Here is a tiny trained network, its code and every weight. The questions are about switching its units off for an input and a class, where a switched-off unit gives its printed mean instead of its output.

import numpy as np


def w(rows, s, z=0):
    codes = np.array(rows[::2]) - 128.0
    scale = np.full(codes.shape[1], s)
    scale[-1] = z or s
    return codes * scale


def f(y):
    return y / 2 * (1 + np.tanh(0.7978845608 * (y + 0.044715 * y**3)))


def log_softmax(a):
    a = a - a.max(-1, keepdims=True)
    return a - np.log(np.exp(a).sum(-1, keepdims=True))


def net(x, mask):
    res = np.array(x, float).reshape(1, 7) / 4 @ E
    y = f(res @ A[0][:, :-1].T + A[0][:, -1])
    res = res + np.where(mask, y, B[0][:, -1]) @ B[0][:, :-1]
    return log_softmax(res[-1] @ U[:, :-1].T + U[:, -1])


A, B = {}, {}
E = w([
[109,84,113,95,101,183,163,143,145,173,191,136],'x0',
[67,125,60,196,144,115,112,172,87,169,149,160],'x1',
[88,61,142,103,99,50,136,185,117,77,89,68],'x2',
[160,119,113,175,104,132,115,134,101,187,119,7],'x3',
[116,128,130,128,143,140,135,124,121,121,137,108],'x4',
[155,128,114,188,118,84,149,135,170,101,137,135],'x5',
[108,122,145,120,138,140,118,118,115,148,135,120],'x6',
],0.015)
A[0] = w([
[126,61,18,253,131,203,71,134,42,142,72,162,128],'neuron 0',
[171,192,147,187,189,127,33,103,77,72,53,116,46],'neuron 1',
[178,212,91,145,228,187,102,87,216,212,120,150,44],'neuron 2',
[203,142,213,106,53,161,198,18,168,136,71,75,2],'neuron 3',
[176,141,133,174,60,156,100,129,107,172,113,36,106],'neuron 4',
[162,51,100,123,50,194,219,128,122,158,195,140,48],'neuron 5',
],0.0079,0.0036)
B[0] = w([
[79,120,177,142,93,116,219,109,126,105,202,140,244],'neuron 0',
[169,172,126,130,186,167,60,216,131,138,205,98,225],'neuron 1',
[91,77,91,43,117,70,133,174,152,96,72,63,252],'neuron 2',
[90,162,125,100,42,112,172,70,61,127,214,130,243],'neuron 3',
[79,117,139,180,100,246,102,74,208,121,22,194,249],'neuron 4',
[201,59,231,136,155,137,80,179,119,168,149,128,221],'neuron 5',
],0.012,0.011)
U = w([
[64,198,94,168,90,113,198,54,83,134,237,164,55],'0',
[64,74,69,105,114,65,131,151,175,92,47,18,150],'1',
[226,168,162,174,189,194,66,174,144,174,213,123,54],'2',
[86,166,119,136,176,201,136,51,233,62,102,255,251],'3',
],0.0084,0.003)

Each question gives the input, the list of numbers given to net, and the class t.
The units are the neurons (one row each of A and B). Each row of codes is followed by its name. A weight is (code - 128) times the scale printed after its matrix; where a second scale follows, it is the last column's (A, B and U).
mask holds one flag per neuron, in row order. A switched-off neuron (its flag False) gives its mean, the last column of its row in B, instead of its output. The means were averaged over made-up inputs and are rounded, as every weight is.
A unit's drop is (log p(t) with every unit on - log p(t) with that unit switched off) / (log p(t) with every unit on - log p(t) with every unit switched off).
The circuit of an input: a set's keep is (log p(t) with only the set's units on - log p(t) with every unit switched off) / (log p(t) with every unit on - log p(t) with every unit switched off). Starting from all 6 units, units are removed one at a time, each time the one whose removal leaves the highest keep (on an exact tie, the one counted first), for as long as the keep stays at least 0.8.
circuit, biggest first: the units of the circuit, biggest drop first
unit that matters most: the unit with the biggest drop
k most important neurons: the k neurons with the biggest drops, biggest first
drop when u is switched off: that unit's drop, to one decimal
input [-3,0,2,0,6,-2,8], class 2: unit that matters most : neuron 2
input [5,7,6,8,0,2,7], class 3: circuit, biggest first : neuron 4; neuron 2
input [1,8,5,-7,-7,-7,-3], class 0: 3 most important neurons : neuron 4; neuron 2; neuron 0
input [-8,-6,-4,-1,-5,7,2], class 2: 2 most important neurons : neuron 1; neuron 0
input [-7,-6,0,2,5,-8,-5], class 2: 2 most important neurons : neuron 1; neuron 0
input [4,-5,3,5,5,-2,4], class 0: 3 most important neurons : neuron 3; neuron 2; neuron 1
input [-6,0,-6,5,2,-2,-1], class 1: 3 most important neurons : neuron 2; neuron 5; neuron 4
input [-2,-8,8,-2,-6,1,7], class 0: 2 most important neurons : neuron 3; neuron 2
input [-4,7,1,-4,-7,3,8], class 0: 2 most important neurons : neuron 4; neuron 0
input [6,6,-3,8,-2,0,4], class 3: 4 most important neurons : neuron 4; neuron 3; neuron 0; neuron 1
input [6,0,4,4,-4,-4,-5], class 2: 2 most important neurons : neuron 2; neuron 5
input [5,8,-8,-7,-7,-8,3], class 0: 2 most important neurons : neuron 0; neuron 4
input [3,0,2,5,6,-5,-3], class 3: 2 most important neurons : neuron 4; neuron 2
input [6,0,-4,-5,3,4,-5], class 2: unit that matters most : neuron 5
input [-5,-4,-1,5,3,8,-7], class 2: 3 most important neurons : neuron 1; neuron 0; neuron 2
input [4,-2,0,6,-1,8,2], class 3: drop when neuron 1 is switched off : 0.4
input [8,-3,4,8,0,6,4], class 2: drop when neuron 5 is switched off : 1.6
input [2,6,6,2,-2,7,0], class 0: drop when neuron 2 is switched off : 0.8
